Here is a tiny trained network, its code and every weight. The questions are about switching its units off for an input and a class, where a switched-off unit gives its printed mean instead of its output.

import numpy as np


def w(rows, s, z=0):
    codes = np.array(rows[::2]) - 128.0
    scale = np.full(codes.shape[1], s)
    scale[-1] = z or s
    return codes * scale


def f(y):
    return np.maximum(y, 0)


def log_softmax(a):
    a = a - a.max(-1, keepdims=True)
    return a - np.log(np.exp(a).sum(-1, keepdims=True))


def net(x, mask):
    res = np.array(x, float).reshape(1, 7) / 4 @ E
    y = f(res @ A[0][:, :-1].T + A[0][:, -1])
    res = res + np.where(mask, y, B[0][:, -1]) @ B[0][:, :-1]
    return log_softmax(res[-1] @ U[:, :-1].T + U[:, -1])


A, B = {}, {}
E = w([
[149,115,120,94,100,99,87],'x0',
[108,122,129,71,101,178,105],'x1',
[76,254,203,88,126,139,181],'x2',
[136,155,88,54,125,181,129],'x3',
[86,144,60,171,138,108,11],'x4',
[61,112,98,134,142,216,171],'x5',
[92,144,113,189,200,218,188],'x6',
],0.006)
A[0] = w([
[103,147,90,53,68,162,72,246],'neuron 1',
[172,115,168,109,106,118,188,190],'neuron 2',
[113,163,165,62,117,145,169,197],'neuron 3',
[81,91,94,182,206,119,146,147],'neuron 4',
[88,182,156,105,139,189,142,250],'neuron 5',
[121,93,107,254,195,153,107,129],'neuron 6',
[226,119,155,134,103,20,116,186],'neuron 7',
[112,141,67,121,110,116,65,161],'neuron 8',
[105,160,180,130,148,174,186,204],'neuron 9',
[208,104,105,93,86,96,73,254],'neuron 10',
[164,43,85,104,137,200,144,96],'neuron 11',
],0.0073,0.0026)
B[0] = w([
[166,138,132,43,164,109,206,218],'neuron 1',
[139,161,101,49,148,112,191,203],'neuron 2',
[44,188,61,104,181,172,137,217],'neuron 3',
[55,106,86,194,111,220,68,201],'neuron 4',
[87,187,44,10,195,114,201,232],'neuron 5',
[48,159,97,166,140,201,112,225],'neuron 6',
[189,93,196,4,103,9,211,254],'neuron 7',
[123,157,124,92,165,100,151,192],'neuron 8',
[59,217,47,88,200,156,156,231],'neuron 9',
[147,120,121,37,155,72,174,248],'neuron 10',
[212,19,255,154,28,114,89,186],'neuron 11',
],0.0067,0.0057)
U = w([
[57,216,18,77,254,128,138,203],'0',
[223,82,250,59,26,41,138,200],'1',
[76,89,158,212,44,169,82,2],'2',
],0.0061,0.0014)

Each question gives the input, the list of numbers given to net, and the class t.
The units are the neurons (one row each of A and B). Each row of codes is followed by its name. A weight is (code - 128) times the scale printed after its matrix; where a second scale follows, it is the last column's (A, B and U).
mask holds one flag per neuron, in row order. A switched-off neuron (its flag False) gives its mean, the last column of its row in B, instead of its output. The means were averaged over made-up inputs and are rounded, as every weight is.
A unit's drop is (log p(t) with every unit on - log p(t) with that unit switched off) / (log p(t) with every unit on - log p(t) with every unit switched off).
The circuit of an input: a set's keep is (log p(t) with only the set's units on - log p(t) with every unit switched off) / (log p(t) with every unit on - log p(t) with every unit switched off). Starting from all 11 units, units are removed one at a time, each time the one whose removal leaves the highest keep (on an exact tie, the one counted first), for as long as the keep stays at least 0.8.
units of the circuit, in order: the units of the circuit, biggest drop first
top k neurons: the k neurons with the biggest drops, biggest first
drop of u: that unit's drop, to one decimal
input [-6,8,-3,6,1,8,-8], class 1: units of the circuit, in order => neuron 11
input [3,4,-4,7,-5,6,0], class 1: top 2 neurons => neuron 11; neuron 6
input [0,0,-3,-2,-1,6,-4], class 1: units of the circuit, in order => neuron 9; neuron 3
input [6,8,-6,4,8,6,-5], class 1: units of the circuit, in order => neuron 11; neuron 9
input [-2,-3,-8,7,1,6,-2], class 2: top 2 neurons => neuron 7; neuron 11
input [-7,-8,7,0,5,-2,-5], class 1: top 2 neurons => neuron 6; neuron 9
input [4,8,7,6,-7,-5,-8], class 0: top 4 neurons => neuron 3; neuron 11; neuron 5; neuron 2
input [-8,-6,-6,-3,3,8,6], class 2: top 2 neurons => neuron 11; neuron 4
input [-4,-7,-1,-7,5,4,-4], class 2: top 2 neurons => neuron 5; neuron 9
input [-8,-5,5,-8,8,-2,0], class 2: drop of neuron 10 => 0.2
input [-1,-4,-6,4,-5,0,8], class 2: drop of neuron 11 => 0.4
input [1,-7,-3,-7,-4,-2,6], class 2: drop of neuron 4 => 0.2
